[[120 125 124 128 100 138 147 134 125 128 133 125]
 [129 117 131 100 134 127 119 129 135 126 131 119]
 [109 118 115 122 119 126 140 117 132 114 120 109]]
:
[[129 117 131 100 134 127 119 129 135 126 131 119]
 [109 118 115 122 119 126 140 117 132 114 120 109]
 [120 125 124 128 100 138 147 134 125 128 133 125]]

[[130 140 120 137 121 119 117 126]
 [127 127 128 121 143 130 123 116]
 [127 125 130 126 130 131 131 129]
 [130 122 122 128 149 148 154 128]
 [130 132 126 132 124 125 126 129]
 [127 130 128 128 128 128 126 127]
 [133 124 126 131 120 126 138 134]
 [129 139 122 136 124 121 120 126]]
:
[[130 122 122 128 149 148 154 128]
 [133 124 126 131 120 126 138 134]
 [127 125 130 126 130 131 131 129]
 [127 127 128 121 143 130 123 116]
 [127 130 128 128 128 128 126 127]
 [130 132 126 132 124 125 126 129]
 [129 139 122 136 124 121 120 126]
 [130 140 120 137 121 119 117 126]]

[[113 128 128 130 135]
 [110 125 128 130 138]
 [114 126 128 133 135]
 [106 123 128 131 141]]
:
[[106 123 128 131 141]
 [110 125 128 130 138]
 [114 126 128 133 135]
 [113 128 128 130 135]]

[[102 132]
 [123 120]
 [142 142]
 [137 110]
 [110 119]
 [127 126]
 [152 128]]
:
[[137 110]
 [110 119]
 [123 120]
 [127 126]
 [152 128]
 [102 132]
 [142 142]]

[[133 134 134 130 149 149 139 128 128 142 137 144 135 142 146 134]
 [130 130 135 132 134 136 132 141 135 134 134 138 131 133 132 137]
 [135 127 122 129 138 134 127 128 125 137 130 135 130 129 136 128]
 [131 137 122 132 120 119 118 132 127 123 133 123 126 133 121 127]
 [127 119 137 119 132 130 117 132 135 132 119 128 119 120 132 126]]
:
[[127 119 137 119 132 130 117 132 135 132 119 128 119 120 132 126]
 [135 127 122 129 138 134 127 128 125 137 130 135 130 129 136 128]
 [130 130 135 132 134 136 132 141 135 134 134 138 131 133 132 137]
 [133 134 134 130 149 149 139 128 128 142 137 144 135 142 146 134]
 [131 137 122 132 120 119 118 132 127 123 133 123 126 133 121 127]]

[[143 149 122 102 107 128 126]
 [123 129 115 117 125 132 121]
 [136 143 119 101 105 128 125]
 [130 120 126 124 127 127 127]
 [136 141 117 113 116 127 124]
 [125 137 122 126 127 135 119]]
:
[[130 120 126 124 127 127 127]
 [123 129 115 117 125 132 121]
 [125 137 122 126 127 135 119]
 [136 141 117 113 116 127 124]
 [136 143 119 101 105 128 125]
 [143 149 122 102 107 128 126]]

[[130 144 128 130 128 134 126 130 125]
 [119 137 131 132 133 137 126 129 125]
 [126 138 133 127 128 127 132 126 129]
 [127 150 126 130 123 124 132 124 131]]
:
[[119 137 131 132 133 137 126 129 125]
 [126 138 133 127 128 127 132 126 129]
 [130 144 128 130 128 134 126 130 125]
 [127 150 126 130 123 124 132 124 131]]
---
[[128 128 133 130 130 131 128]
 [127 126 132 127 130 134 127]
 [127 129 125 127 128 128 128]
 [123 125 129 124 132 144 127]
 [130 131 130 135 129 120 128]
 [126 128 127 129 131 132 127]
 [125 125 129 122 128 138 128]
 [125 127 129 128 131 137 127]
 [120 123 126 115 130 151 127]
 [128 128 132 131 131 129 127]
 [124 125 127 122 129 140 127]]
:
[[124 125 127 122 129 140 127]
 [128 128 132 131 131 129 127]
 [120 123 126 115 130 151 127]
 [125 127 129 128 131 137 127]
 [125 125 129 122 128 138 128]
 [126 128 127 129 131 132 127]
 [130 131 130 135 129 120 128]
 [123 125 129 124 132 144 127]
 [127 129 125 127 128 128 128]
 [127 126 132 127 130 134 127]
 [128 128 133 130 130 131 128]]

[[143 126 116 156 149 140 138 146 137 103 127]
 [124 134 128 133 132 122 134 127 128 126 134]
 [136 124 122 141 137 135 129 139 134 116 125]
 [134 121 127 124 125 136 121 126 128 130 121]
 [132 130 125 137 137 131 134 129 129 120 131]
 [129 129 126 133 131 128 131 133 130 124 129]
 [129 126 129 127 127 130 127 128 128 129 127]
 [119 136 132 126 126 118 133 122 125 133 136]]
:
[[119 136 132 126 126 118 133 122 125 133 136]
 [129 126 129 127 127 130 127 128 128 129 127]
 [129 129 126 133 131 128 131 133 130 124 129]
 [132 130 125 137 137 131 134 129 129 120 131]
 [134 121 127 124 125 136 121 126 128 130 121]
 [136 124 122 141 137 135 129 139 134 116 125]
 [124 134 128 133 132 122 134 127 128 126 134]
 [143 126 116 156 149 140 138 146 137 103 127]]

[[133 110]
 [127 128]
 [129 126]
 [138 119]
 [120 127]
 [125 132]
 [124 133]
 [155 107]
 [125 130]
 [137 120]]
:
[[137 120]
 [125 130]
 [155 107]
 [124 133]
 [125 132]
 [120 127]
 [138 119]
 [129 126]
 [127 128]
 [133 110]]

[[106 149 113 118 119 137]
 [124 139 137 135 136 128]
 [142 108 115 105 149 127]
 [132 111 105 149 108 127]
 [114 129 144 106 116 117]
 [112 107 118 151 123 139]
 [114 125 110 147 128 136]
 [120 133 145 149 132 122]]
:
[[120 133 145 149 132 122]
 [114 125 110 147 128 136]
 [112 107 118 151 123 139]
 [114 129 144 106 116 117]
 [132 111 105 149 108 127]
 [142 108 115 105 149 127]
 [124 139 137 135 136 128]
 [106 149 113 118 119 137]]

[[116 121 138]
 [128 143 119]
 [132 110 143]
 [153 140 106]
 [128 120 139]
 [121 136 128]]
:
[[121 136 128]
 [128 120 139]
 [153 140 106]
 [132 110 143]
 [128 143 119]
 [116 121 138]]

[[145 108 149 133 133]
 [125 122 118 111 144]
 [142 116 148 138 125]
 [137 115 139 129 132]
 [115 153 119 140 107]
 [142 111 146 134 130]
 [124 134 122 127 122]
 [128 133 128 130 124]
 [121 130 113 115 138]]
:
[[121 130 113 115 138]
 [128 133 128 130 124]
 [124 134 122 127 122]
 [142 111 146 134 130]
 [115 153 119 140 107]
 [137 115 139 129 132]
 [142 116 148 138 125]
 [125 122 118 111 144]
 [145 108 149 133 133]]

[[135 128 123 132 129 127 128 135 130 112 133 132]
 [135 131 124 128 129 134 125 135 128 107 130 134]
 [136 124 114 131 131 124 127 136 126 125 125 122]
 [118 143 133 123 119 130 137 118 129 138 123 134]]
:
[[118 143 133 123 119 130 137 118 129 138 123 134]
 [136 124 114 131 131 124 127 136 126 125 125 122]
 [135 131 124 128 129 134 125 135 128 107 130 134]
 [135 128 123 132 129 127 128 135 130 112 133 132]]

[[124 136 127 124 120 132]
 [137 122 129 129 124 124]
 [129 131 128 123 125 131]
 [122 127 124 130 124 125]
 [131 124 127 124 126 128]
 [131 101 129 131 135 129]
 [129 136 128 128 133 138]
 [130 140 129 128 136 128]
 [112 132 128 134 123 122]
 [137 125 131 124 151 131]
 [124 109 138 130 130 122]]
:
[[124 109 138 130 130 122]
 [137 125 131 124 151 131]
 [112 132 128 134 123 122]
 [130 140 129 128 136 128]
 [129 136 128 128 133 138]
 [131 101 129 131 135 129]
 [131 124 127 124 126 128]
 [122 127 124 130 124 125]
 [129 131 128 123 125 131]
 [137 122 129 129 124 124]
 [124 136 127 124 120 132]]

[[117 125 111 137]
 [134 133 158 125]]
:
[[134 133 158 125]
 [117 125 111 137]]
---
[[142 109 139 137]
 [146 147 106 154]
 [139 131 125 135]]
:
[[142 109 139 137]
 [139 131 125 135]
 [146 147 106 154]]

[[141 138 119 121 127 130 127]
 [111 132 122 123 128 129 130]
 [125 120 137 137 124 125 127]
 [122 135 103 106 124 133 125]
 [122 138 105 108 127 133 126]
 [143 134 123 123 127 127 128]
 [111 137 113 114 128 132 130]]
:
[[125 120 137 137 124 125 127]
 [143 134 123 123 127 127 128]
 [111 132 122 123 128 129 130]
 [141 138 119 121 127 130 127]
 [111 137 113 114 128 132 130]
 [122 138 105 108 127 133 126]
 [122 135 103 106 124 133 125]]

[[131 149 140 119 128 141 124 118]
 [128 140 126 112 134 118 129 121]
 [124 108 106 135 130 117 126 136]
 [116 115 118 127 132 116 128 126]
 [116 129 138 127 127 132 128 118]
 [124 132 154 135 122 152 129 123]]
:
[[124 132 154 135 122 152 129 123]
 [131 149 140 119 128 141 124 118]
 [116 129 138 127 127 132 128 118]
 [128 140 126 112 134 118 129 121]
 [116 115 118 127 132 116 128 126]
 [124 108 106 135 130 117 126 136]]

[[127 153 134 124 138]
 [118 129 136 121 138]]
:
[[118 129 136 121 138]
 [127 153 134 124 138]]

[[104 140 137 125 130 151 127 119 131 150]
 [119 135 145 157 128 132 154 127 112 138]
 [120 152 146 136 122 148 138 114 114 139]]
:
[[120 152 146 136 122 148 138 114 114 139]
 [119 135 145 157 128 132 154 127 112 138]
 [104 140 137 125 130 151 127 119 131 150]]

[[136 138 122 124 129 130 121 110 109 146 134 123 128 126]
 [138 149 139 111 131 132 116 120 119 141 130 116 138 128]
 [120 128 136 133 134 120 123 135 118 130 126 125 131 129]]
:
[[138 149 139 111 131 132 116 120 119 141 130 116 138 128]
 [120 128 136 133 134 120 123 135 118 130 126 125 131 129]
 [136 138 122 124 129 130 121 110 109 146 134 123 128 126]]
